Here is a tiny trained network, its code and every weight. The questions are about switching its units off for an input and a target symbol, where a switched-off unit gives its printed mean instead of its output.

import numpy as np


def w(rows, s, z=0):
    codes = np.array(rows[::2]) - 128.0
    scale = np.full(codes.shape[1], s)
    scale[-1] = z or s
    return codes * scale


def norm(h):
    return h / np.sqrt((h * h).mean(-1, keepdims=True) + 1e-5)


def f(y):
    return np.maximum(y, 0)


def softmax(a):
    e = np.exp(a - a.max(-1, keepdims=True))
    return e / e.sum(-1, keepdims=True)


def log_softmax(a):
    a = a - a.max(-1, keepdims=True)
    return a - np.log(np.exp(a).sum(-1, keepdims=True))


def net(x, mask):
    ids = ['βδζλπσψω'.index(c) for c in x.split()]
    T = len(ids)
    res = E[ids] + P[:T]
    q, k, v = (norm(res) @ M[0].T for M in (Q, K, V))
    z = softmax(np.where(np.tri(T) > 0, q @ k.T / 2**0.5, -1e9)) @ v
    res = res + np.where(mask[0], z, O[0][:, -1]) @ O[0][:, :-1]
    y = f(norm(res) @ A[0][:, :-1].T + A[0][:, -1])
    res = res + np.where(mask[1:13], y, B[0][:, -1]) @ B[0][:, :-1]
    return log_softmax(norm(res)[-1] @ U[:, :-1].T + U[:, -1])


Q, K, V, O, A, B = {}, {}, {}, {}, {}, {}
E = w([
[1,138,151,54,137,155,111],'β',
[154,167,180,110,203,148,164],'δ',
[105,145,113,108,134,94,66],'ζ',
[123,145,129,112,172,117,62],'λ',
[236,178,139,161,133,123,212],'π',
[73,135,117,98,168,178,61],'σ',
[211,109,159,87,97,100,109],'ψ',
[187,35,97,145,44,109,195],'ω',
],0.0072)
P = w([
[127,169,96,225,106,179,103],'0',
[104,215,135,123,119,137,128],'1',
[177,64,175,226,209,24,56],'2',
[188,95,36,163,49,186,81],'3',
[65,153,142,61,98,108,174],'4',
[134,50,157,48,206,2,85],'5',
[166,79,18,123,61,158,81],'6',
[47,173,98,39,98,80,171],'7',
],0.005)
Q[0] = w([
[85,142,1,43,123,155,113],'h0',
[82,171,166,98,137,59,154],'h0',
],0.0068)
K[0] = w([
[119,101,206,2,108,89,217],'h0',
[106,199,151,165,101,220,210],'h0',
],0.0045)
V[0] = w([
[183,77,150,85,70,142,89],'h0',
[124,180,3,132,166,110,53],'h0',
],0.0042)
O[0] = w([
[255,168,187,39,21,226,175,144],'h0',
[152,136,76,50,137,127,227,248],'h0',
],0.0062,0.0017)
A[0] = w([
[165,185,162,115,125,157,61,218],'n0',
[47,167,192,105,111,156,47,250],'n1',
[177,194,180,50,158,114,182,181],'n2',
[16,84,90,146,91,149,145,121],'n3',
[129,129,212,153,102,100,89,91],'n4',
[136,112,225,165,141,3,138,87],'n5',
[75,196,91,152,202,73,153,223],'n6',
[103,114,104,9,129,68,92,227],'n7',
[138,64,59,44,144,96,122,221],'n8',
[133,72,75,182,97,104,127,175],'n9',
[138,149,124,119,134,126,85,183],'n10',
[198,95,95,129,89,50,213,221],'n11',
],0.005,0.0013)
B[0] = w([
[165,106,168,118,80,54,185,171],'n0',
[239,76,119,175,90,105,124,222],'n1',
[53,60,43,92,88,200,54,183],'n2',
[235,173,76,127,145,33,57,185],'n3',
[145,153,113,65,246,10,25,137],'n4',
[116,10,105,121,132,18,2,165],'n5',
[149,61,222,93,59,120,159,204],'n6',
[127,161,143,193,143,145,192,254],'n7',
[25,190,187,184,188,179,158,237],'n8',
[76,143,140,126,169,169,131,168],'n9',
[137,100,171,117,122,146,204,163],'n10',
[69,157,179,121,185,101,60,220],'n11',
],0.004,0.0052)
U = w([
[147,52,83,129,172,4,83,163],'β',
[116,97,187,155,167,77,127,155],'δ',
[94,119,141,140,178,133,147,17],'ζ',
[58,178,144,95,152,144,191,131],'λ',
[161,186,156,201,121,90,146,8],'π',
[88,177,2,149,177,180,92,194],'σ',
[205,144,169,69,37,121,123,100],'ψ',
[150,54,87,161,18,189,148,243],'ω',
],0.0067,0.0017)

Each question gives the input, a string of symbols that net reads in full, and the target symbol t.
The units are the heads (2 rows each of Q, K, V and O) and the neurons (one row each of A and B). Each row of codes is followed by its name. A weight is (code - 128) times the scale printed after its matrix; where a second scale follows, it is the last column's (O, A, B and U).
mask holds one flag per unit, heads first, then neurons. A switched-off unit (its flag False) gives its mean, the last column of its rows in O or B, instead of its output. The means were averaged over made-up inputs and are rounded, as every weight is.
A unit's drop is (log p(t) with every unit on - log p(t) with that unit switched off) / (log p(t) with every unit on - log p(t) with every unit switched off).
The circuit of an input: a set's keep is (log p(t) with only the set's units on - log p(t) with every unit switched off) / (log p(t) with every unit on - log p(t) with every unit switched off). Starting from the 12 units with the biggest drops (on a tie, the unit counted first), units are removed one at a time, each time the one whose removal leaves the highest keep (on an exact tie, the one counted first), for as long as the keep stays at least 0.8.
circuit, biggest first: the units of the circuit, biggest drop first
most important unit: the unit with the biggest drop
k most important neurons: the k neurons with the biggest drops, biggest first
drop when u is switched off: that unit's drop, to one decimal
input σ ψ σ σ ψ σ β σ, target ω: circuit, biggest first => (h0 n1 n11)
input ψ ω ζ σ β, target ψ: 3 most important neurons => (n1 n3 n8)
input σ ψ π σ λ ω σ, target ω: circuit, biggest first => (h0 n11)
input ψ β π ψ ω ω ζ, target ω: circuit, biggest first => (h0 n11)
input ω ω ω σ ψ δ ζ, target ψ: 2 most important neurons => (n0 n2)
input σ λ ω ζ σ ω λ, target ψ: 2 most important neurons => (n0 n2)
input σ σ ψ ψ ψ, target λ: most important unit => n1
input σ ω σ σ ζ, target ψ: circuit, biggest first => (h0 n1)
input σ σ ω λ σ σ ψ ω, target λ: circuit, biggest first => (n11 n1 n8 n5)
input ω ζ σ ω ω σ ζ, target ω: 3 most important neurons => (n11 n3 n0)
input π β δ, target β: 2 most important neurons => (n5 n8)
input ω σ σ σ λ σ, target λ: drop when n8 is switched off => 0.3
input β ω σ δ σ σ π, target σ: drop when n11 is switched off => 0.3
input σ ω ω σ λ, target ψ: drop when n0 is switched off => 0.2
input β ω ψ σ δ σ σ σ, target β: drop when n3 is switched off => 0.5
